In the rows, zero is written as 128.
Facts:
[bedra, drigra, falil, fleri, fliskis, sotrifik, tutim, verus] η 880
[beklik, driskar, gikas, pluzin, stirupes, taplun, tepen, vifo, vofledrin, zadinus] η 989
[bopon, brebe, brudim, denus, dudok, klole, lifes, lumal, plobis, rakla, siviklu] η 275
[bora, bratro, koplu, pedresko, skile, zagor] η 723
[bratabru, brinilak, didrol, flori, fupidim, grugrarin, moplilek, skupekom] η 831
[brutra, klastetran, skekuvur] η 368
[butil, fuskazen, gastul, gepligrul, konutro, kotum, mepa, pofles, remenum, sagal, saklin, skemu, skigristis, tepi, trodram, vosek] η 428
[daga, klegoti, plona, saflo, semol, stodriplan, talen] η 697
[dedrizi, dini, drakek, drifle, fele, flizeskom, fodrim, grovem, kliplo, mepatem, plinidam, plobrel, pudrel, riflok, rugro, skitra, stutruk, sugroka, treflem] η 928
[dudo, fabror, flesapla, groplamos, kivar, liplam, ropum, saflos, seri, suto, vatrus, zoges] η 204
[gaflar, kizal, stofli] η 449
[plidral, rastezo, skuzok] η 194
{batom, depetu, didrol, fekinak, gruflitru, guron, kebik, klado, skile} Λ nadrim
{batri, dedrizi, dudo, fleri, lenel, sobrofem, stunebak} Λ nizom
{bedra, flesapla, flizeskom, fuskazen, zeske} Λ faba
{begem, rugro, skigristis, sotrifik, stuli, zagor, zoplak} Λ klado
{beklik, daga, driklan, graplaplek, kletur, klugrin, zoges} Λ zeran
{beluk, gutuk, kestin, vatrus} Λ kletur
{bopon, bridra, faba, fabror, plogrin, trodas, zoplotrar} Λ dravim
{bora, bratabru, guboskik, lumal, mepa, suto, tilutram} Λ guron
{bratro, dudok, gikas, kotum, plukla, saflos, tomi} Λ driklan
{brebe, drifle, pluzin, rastezo, stofli} Λ klugrin
{brinilak, denus, fliskis, gepligrul, grovem, talen} Λ graplaplek
{brofes, butil, lifes} Λ bridra
{brudim, flori, flukol, groplamos, sagal, treflem} Λ plogrin
{brukovem, dotrum, podran, skunitak, skuzok} Λ voki
{brutra, kliplo, saklin} Λ dotrum
{dini, drigra, grefle, skemu, stedogu, tepen} Λ zoplotrar
{drakek, grugrarin, grutrus, sutrar, tresin, tutim} Λ drunuska
{drekor, gastul, grigro, sugroka} Λ sotrezer
{driskar, moplilek, vosek} Λ grutrus
{fafel, gaflar, rakla, remenum, ropum, zadinus, zulil} Λ kebik
{falil, konutro, saflo, siviklu, skekuvur} Λ batom
{fele, kizal, koplu} Λ sunavu
{fodrim, stosam} Λ tuzol
{fupidim, semol, trodram} Λ gruflitru
{guvor, plona, taplun} Λ podran
{kivar, klipli} Λ skasar
{klastetran, liplam, stutruk, trabim, vofledrin} Λ fekinak
{klegoti, riflok} Λ sobrofem
{klole, pedresko, tepi, verus} Λ drekor
{mepatem, stirupes} Λ skunitak
{naplas, pudrel} Λ truplumal
{pekos, plinidam, skupekom, sunavu, truplumal} Λ zeru
{plidral, skitra} Λ depetu
{plobis, plobrel, pofles, seri, stodriplan, vifo} Λ brukovem
{ploplol, truze} Λ pekos
χ (each to the one after it):
brinilak > denus > talen > grovem > gepligrul > fliskis
brofes > lifes > butil
fafel > gaflar > rakla > zadinus > zulil > ropum > remenum
fekinak > depetu > kebik > guron > skile > didrol > gruflitru > klado > batom
fleri > stunebak > dudo > dedrizi > lenel > sobrofem > batri
flesapla > zeske > flizeskom > fuskazen > bedra
flukol > groplamos > sagal > flori > brudim > treflem
fodrim > stosam
fupidim > semol > trodram
kestin > beluk > vatrus > gutuk
kizal > fele > koplu
klipli > kivar
kliplo > brutra > saklin
klugrin > daga > graplaplek > beklik > kletur > driklan > zoges
konutro > saflo > falil > siviklu > skekuvur
liplam > vofledrin > stutruk > klastetran > trabim
mepa > guboskik > tilutram > bratabru > lumal > bora > suto
mepatem > stirupes
moplilek > vosek > driskar
naplas > pudrel
plidral > skitra
plinidam > truplumal > pekos > sunavu > skupekom
plobrel > stodriplan > pofles > vifo > plobis > seri
plogrin > faba > trodas > zoplotrar > fabror > bopon > bridra
plona > taplun > guvor
pluzin > rastezo > stofli > brebe > drifle
riflok > klegoti
skunitak > brukovem > skuzok > dotrum > podran
stedogu > grefle > drigra > dini > tepen > skemu
stuli > zoplak > skigristis > sotrifik > begem > rugro > zagor
sugroka > drekor > grigro > gastul
tomi > kotum > bratro > saflos > gikas > plukla > dudok
tresin > drakek > tutim > sutrar > grugrarin > grutrus
truze > ploplol
verus > klole > tepi > pedresko
σ seri <- batom, bora, drakek, guboskik, kletur, konutro, sotrifik, stirupes, zoplak
σ kizal <- beluk, sunavu
σ begem <- bopon
σ skasar <- bopon, klegoti, pedresko, stodriplan
σ taplun <- bratro
σ plukla <- butil, truplumal
σ zoplotrar <- daga, drifle, skasar, tepi
σ trodas <- dotrum
σ zoplak <- drifle, nadrim
σ rastezo <- drifle
σ sotrifik <- drifle
σ daga <- dudo, guron
σ pluzin <- dudo, verus
σ suto <- faba, nadrim
σ guboskik <- falil
σ tuzol <- falil, stedogu, truplumal, vatrus
σ beklik <- falil, podran
σ riflok <- fele, klastetran
σ pudrel <- fleri
σ brukovem <- flesapla
σ verus <- flori, mepatem
σ batom <- flukol, grovem
σ grefle <- fodrim
σ gutuk <- fuskazen, skupekom, treflem
σ tutim <- graplaplek, grigro
σ flori <- groplamos, klipli, trodram
σ flukol <- grovem, konutro, skunitak, treflem, tutim
σ skemu <- klegoti
σ sobrofem <- klipli, rastezo, skigristis
σ pekos <- konutro
σ skitra <- kotum, zulil
σ driskar <- lumal
σ brudim <- lumal
σ drunuska <- mepa
σ tepi <- nizom, skasar
σ sotrezer <- plobrel, tutim
σ kestin <- plona, verus, vofledrin
σ zoges <- ploplol, tomi, verus
σ stirupes <- pluzin, stedogu, tuzol, zoges
σ plobrel <- podran
σ fabror <- pudrel
σ mepa <- pudrel
σ klugrin <- remenum
σ sugroka <- remenum
σ bridra <- remenum, skigristis
σ sutrar <- ropum
σ batri <- saflo, tresin
σ lumal <- saklin
σ klole <- skasar
σ grugrarin <- skuzok, tuzol
σ bora <- sotrezer
σ skunitak <- stunebak
σ truze <- sugroka
σ kletur <- tepi
σ gikas <- trodram
σ fleri <- truplumal
σ bopon <- truze
σ trabim <- vatrus
σ drakek <- verus
σ ploplol <- vofledrin
σ remenum <- vosek

Known rows:
dini: [166 119  84 102 130 133 124 111 124  92  77 113 115 119 132 170 118 100
 173 116 169 119 137 128 149 118 119 141 132 143 133 129 122 101 112 100
  83  87 120 108 124 170 163 154  89 121 153 109 173]
bopon: [122 138 134  97 123 110 127 110  93  89 106 119 145 166 123 170 112  95
 130 148 172 103 127 143 122 210 113 155 133 160 186 153 100 119 136 125
 113  60 115 122 199 158 164 118 108 115 113  94 157]
drekor: [152 135 104 114 135 114 139 109 170 109 105  83 142 115 123 154 134  96
 144 149 177 151 135 119 140 118  99 139 127 162 116 136 133 113  98  95
  71  84  98 111 110 140 152 139  79 111 168 123 143]
graplaplek: [158 121 124 109 139 119 140 116 166 100 105  94 147 107 135 158 155  90
 145 157 170 143 133 135 126 111  96 150 127 187 113 120 136 105 103  91
  59  87 110 109 140 137 152 140  79 119 161 120 143]
naplas: [151 133 102 115 129 108 134 111 175 111 106  81 149 111 113 149 127  99
 148 150 179 164 137 116 139 112  94 137 125 153 114 133 133 117 101  84
  78  92 106 119 106 138 152 137  76 107 172 120 138]
pudrel: [163 120  79 101 128 126 123 116 145 101  80 104 107 110 121 158 112  96
 178 122 160 124 136 125 143 105 114 136 129 136 136 127 117 102 115  94
  93  87 125 118 106 162 162 150  93 129 164 108 164]
dravim: [150 141 110 111 141 115 141 108 162 101 108  90 142 116 121 165 135 100
 148 146 180 158 136 117 146 121 104 135 128 175 110 122 125 109  92 101
  68  86  95 104 127 143 154 142  77 103 158 117 145]
fele: [165 128  77 102 129 121 126 118 144  95  83 102 109 111 122 164 108  96
 176 118 162 121 128 127 142 109 110 145 131 136 140 137 117 102 120  89
  89  87 128 116 103 166 163 151  93 135 164 106 164]
skunitak: [157 120 121 106 129 118 135 117 176 101 104  87 151 112 121 147 156  92
 150 175 158 165 138 130 121 118  88 148 121 166 107 118 141 107 106  84
  61  93 111 110 124 137 150 137  82 128 171 125 138]
nizom: [154 128 129 111 138 104 145 107 166  78 116  97 138 124 134 182 144  89
 133 152 174 153 127 126 127 124  90 149 122 169 125 134 130 110  92  98
  53  88 112 113 140 158 150 143  80 115 166 112 131]
stutruk: [171 125  88  96 127 138 123 114 147  84  66 101  91 114 123 173 112  90
 165 119 155 112 143 121 150 111 109 150 124 124 146 149 124 112 115  96
  90  82 115 102 113 163 169 153  95 117 166 113 158]
skupekom: [167 126 126  95 135 135 115 107 147 103  91 111 128 121 133 174 141 108
 166 133 166 108 129 134 139 111 115 155 117 183 112 146 116 124 100 107
  74  76 129  98 127 167 155 153  81 113 148 105 150]
stodriplan: [143 126 128  97 134 105 119 108 149 101 111 100 147 149 119 165 138  94
 152 154 162 140 113 130 118 147 106 146 106 153 139 165 118 132 105 105
  84  80 134 129 127 177 160 139  86 131 163  95 135]
ropum: [142 149 124 115 134 140 117 117 149 109  59  89 103 129 134 197 138  89
 129 119 175 106 134 114 156 115 107 150 116 176 141 149 139 110  77 101
  82  70 112 111 131 142 175 173  98  93 155 123 147]
zoplak: [155 126 136 107 131 125 129 124 178  87  98  89 128 103 132 176 148  89
 139 176 149 160 149 130 133 113  87 144 106 134 118 134 145 125 119  90
  51  89 116  99 128 137 161 141 102  90 176 115 122]
lenel: [152 137 120 118 133 121 130 104 153 104  97  95 139 116 132 173 133 105
 141 139 192 138 142 119 153 116 105 143 127 171 114 129 135 112  96 103
  68  78  98 105 135 140 156 149  73  88 150 121 142]
fuskazen: [159 130 129  94 122 123 122 108 142 105 118 112 142 112 130 156 128 102
 162 150 170 102 138 138 132 138 106 151 124 183 128 139 108 122 116 108
  93  72 124  99 137 161 155 120  79 117 131 109 146]
trodram: [155 131 139 108 123 114 122 108 158 103 120 104 120 107 128 161 115  84
 147 138 151 111 156 128 119 123  99 137 106 155 163 158 108 127 116 127
 120  75 116  95 118 156 168 133 100  97 151 107 148]
truze: [146 127 112 116 132  99 134 104 167  93 123  88 155 125 122 166 131  95
 139 147 184 169 132 120 136 133  96 136 116 132 124 146 136 121 102  87
  63  91 114 124 115 156 159 140  74 120 177 114 124]

Rows:
No name comes twice in this set of rows, the named rows included.
[164 130 164 109 138 154 126 105 140  67  79 112 108 118 160 203 162  93
 118 156 172 120 161 142 149 124  93 165 120 182 115 119 142 113  95 120
  48  73  98  79 177 139 157 166  97  63 134 131 141] -> batom
[154 138 135 116 130 136 124 107 158  98  88  92 112 111 137 172 140  94
 131 152 172 145 159 124 146 112  99 143 114 154 114 135 140 117  99 111
  69  78  97  95 134 137 163 159  92  74 156 127 137] -> trabim
[167 108  93 112 133 110 126 116 143  99  92 111 111 110 128 163 121  83
 173 128 145 143 143 138 119  98 108 133 119 121 137 126 119  97 115 108
  89  98 142 120  99 166 166 153 105 141 177  99 168] -> mepatem
[153 124 123 118 142 127 101 103 130 106 109 114 126 129 133 168 147 107
 166 143 160 160 151 139 126 111 124 125 104 148 112 134 118 119 102 140
  89  90 130 104 118 176 162 172  94  97 157 107 163] -> flori
[153 127 117 119 137 105 141 116 175 113 109  87 144 101 133 156 136  84
 144 140 167 141 137 121 124  94  94 138 124 175 125 128 130 106  99  98
  82  95 103 117 113 136 156 139  87 116 170 115 140] -> truplumal
[157 116 124 107 128 120 120 118 169 102 107  86 150 113 113 149 157 101
 149 186 159 184 146 139 127 129  91 145 117 148  93 108 142 109 107  85
  52  89 120 107 126 134 155 139  80 125 162 125 133] -> flukol
[154 134 125 119 141 123 129 116 161 100 108  95 134 108 127 162 148  93
 144 161 159 173 157 132 131 107  97 133 118 164 109 110 130 106  96 112
  62  85 109 102 132 142 155 149  88  99 160 120 146] -> tuzol
[147 139 114 104 133 125 115 109 142 118 103  99 144 135 111 150 135 105
 165 146 173 139 130 121 133 133 121 138 114 171 124 145 112 127 103 114
  95  76 116 117 122 162 160 143  87 116 149 106 155] -> talen
[149 135 132 110 131 125 131 111 155  70 101  97 130 125 143 200 131  99
 130 152 182 143 133 118 160 139 101 147 112 136 123 156 143 133 106  99
  52  82  99  92 146 152 161 152  91  66 167 113 123] -> begem
[160 123 127 108 137 146  99 103 131 100  96 115 121 124 130 168 145 115
 164 147 163 146 156 138 139 109 121 134 104 156 105 130 118 121 100 131
  74  76 125  92 131 168 163 166  89  95 146 114 161] -> grugrarin
[170 125  77  97 120 148 117 113 150  89  69  97  97 116 110 161 116  98
 169 131 156 131 147 117 153 123 113 142 118 108 139 149 128 113 117  94
  84  83 113 104 108 161 172 153  98 118 165 122 158] -> skitra

The same nodes again, as new rows of numbers:
Known rows:
stutruk: [ 87 134 106 136 138 139 156 150 132 182 114 144  87 129  94 100 122 142
 111 105 130 147 119 119 116 147 149 142 159 157 163 166  95 124]
gastul: [140 150 152 122 124 132 124 136  93  63 144 105 156  75 140 138 157  87
 129 126 116  84 121 163 155 155 151 130  76 129  52 115 109 135]
suto: [153 150 151 126 111 140 188 101 144 120 106 136 160 124  98 107 204  72
 146 120 117  72 110 165 139 134 138 145 127  65 130 112  94 121]
kizal: [104 122 124 124 153 154 132 151  95 165 116  96 136 144 124 117 119 121
  89  85 135 118 143  96 140 142  84 111 103 150 127  90 114 143]
vifo: [136 143 115 129 124 139 135 126 116 123 131 138 121 145 124 119 133 135
 130 123 141 132 131 125 127 123 148 139 130 130 113 137 155 147]
gikas: [139 139 112 113 123 124 140  96 149 141 125 134 120 135 126 109 143 114
 149 165 124 128 127 109 124 111 127 143 122  90 131 135 156 167]
saflos: [111 148 127 127 116 135 136 136 104 108 125 112 176 128 123 124 155 116
 125 127 107 101 113 150 147 143 140 136 116 150  86 111  81 133]
pekos: [162 114 143 149 125 125 127 108 149 142 114 111 112 147 107 141 134 154
 139  95 125 143 124 142 127 116  93 116 134  74 141 102 114 105]
ploplol: [117 107 128 113 147  99 103 114 145 164 135 127 144 112 131 142 118 125
 157 169 121 138 125 113 118 139  98 113 124 129 152 114 121 124]
drigra: [ 97 141 120 139 138 122 152 133 115 135 124 102 172 141 119 132 132 153
 140 145 123 134 115 150 121 106 138 146 125 168 103 125  89 135]
flori: [170 118 128 103 137 109 129  96 170 132 146 132 103  80 139 130 126 119
 153 175 145 137 126 107 117 107 140 135  83  52 124 141 192 179]
gutuk: [156 139 132 165 125 153 148 103 135 129 109 103 110 175  99 125 146 158
 135  77 137 138 125 138 134 117 100 143 123  75 125 107 120 140]
kletur: [172 107 133 131 109 121 146  94 178 118 110 140 133 130 129 120 139 138
 145 137 115 133 122 138 143  80 111 126 152  80 145 106 115 112]
zeran: [126 148 121 113 131 132 116 129  97 125 125 103 150 173 137 118 137 140
 121 124 132 137 133 119 130  99 134 145 132 144 124 137 129 123]
brofes: [112 112 123 129 143 131 122 147 103 137 130 106 132 135 129 133 103 154
 109 121 140 139 142 116 129 131 113 123 111 157 109 117 122 127]
rastezo: [126  73 140 113 132 104 136 139 152 122 120 109 174 113 146 129 123 136
 117 161 114 123 132 128 131  88  85 120 130 140 148  77 108 114]
driskar: [128 140 117 138 140 143 137 131 106 139 133 112 110 141 114 116 116 131
 121 111 149 131 131 114 125 123 135 146 108 134 105 142 151 153]
zadinus: [117 149 129 147 120 130 135 142 132 129 128 134 118 153 127 123 124 105
 123 119 148 137 131 133 113 132 144 131 120 125 146 154 172 134]
dudo: [116 101 133 102 121  92 117 141 148 112 137 148 181  60 142 131 128 107
 141 172  80 105 119 141 144 145 123 110 131 139 144 108  72  95]

Rows:
No name comes twice in this set of rows, the named rows included.
[104 121 121 111 139 127 110 166  94 114 141 106 173 101 137 145 121 136
 106 130 112 119 129 139 142 151 131 118 109 188  91 112  64 108] -> flesapla
[111  78 132  98 139 101 104 155 147 137 142 144 144  96 154 146  83 145
 123 173 120 138 133 114 106 112 119 110 141 164 156 123 129 110] -> klipli
[138 136 146 115  79 120 158 145 150  42 124 140 159  77 156 107 174  29
 122 165 100  70 121 183 148 132 176 139 103 118 104 129 154 130] -> remenum
[109  94 126 107 160  80 110 139 151 169 139 126 173  82 127 159 110 152
 169 186 104 144 117 124 114 119 113 114 127 147 158 113  69 108] -> verus
[138  88 139 106 109 114 131 127 161  99 122 125 130 133 153 119 132 135
 118 138 109 139 122 131 129  83 131 128 156 123 173 128 129  98] -> nizom
[141 187 115 125 129 136 139  76 131 166 121 136 156 171 106 128 162 104
 177 155 131 118 125 116 131 131 111 139 121  84 121 111 139 163] -> plukla
[120 118 136 116 138 101  94 137 146 148 153 164 107  83 139 153 107 118
 148 171 121 144 133 120 103 146 122 110 135 134 171 153 150 110] -> vofledrin
[142  58 136  97 122 107 164 139 162 111 107 106 127 132 149  92 138 129
 110 141 122 127 118 126 123  67 122 148 134 108 180 121 130 123] -> skasar
[129  91 160 150 124 108 141 125 179 130 119 124 132 104 117 132 159 137
 170 139 107 119 103 161 118 110 117 138 157 100 168 121  75 107] -> sotrifik
[181  88 108 108  74 151 138 100 161  85 124 198  67 120 160  70 116  94
  83 122 129 118 135  85 154  95 151 132 145  71 156 141 242 164] -> bopon
[184 145 134 154 105 140 114  95 134  61 138 150  95 143 133 155 126 160
 144 105 153 150 120 162 116 122 173 138 128  75 106 162 188 125] -> skupekom
[125 149 125 114 136 101  90 118 124 118 144 150 196  87 130 155 134 109
 157 165  87 122 114 145 143 173 121 108 129 153 121 108  58 101] -> vatrus
[116  54 134 107 132 117 147 166 148 126 119 110 120 103 146 110 105 142
  83 136 138 118 137 117 125  83 118 132 122 154 138 110 136 134] -> truze
[173 126 140 136 131 126 112  98 143 125 121  98 131 167 120 139 145 155
 135  93 124 154 117 140 134 119 115 125 132  81 155 115 103  89] -> sotrezer
[181 167 148 160  76 146 165  65 179 114  95 167 119 180 102 119 190 110
 186 107 122 116 110 179 132 115 126 135 184  28 153 126 151 106] -> batom

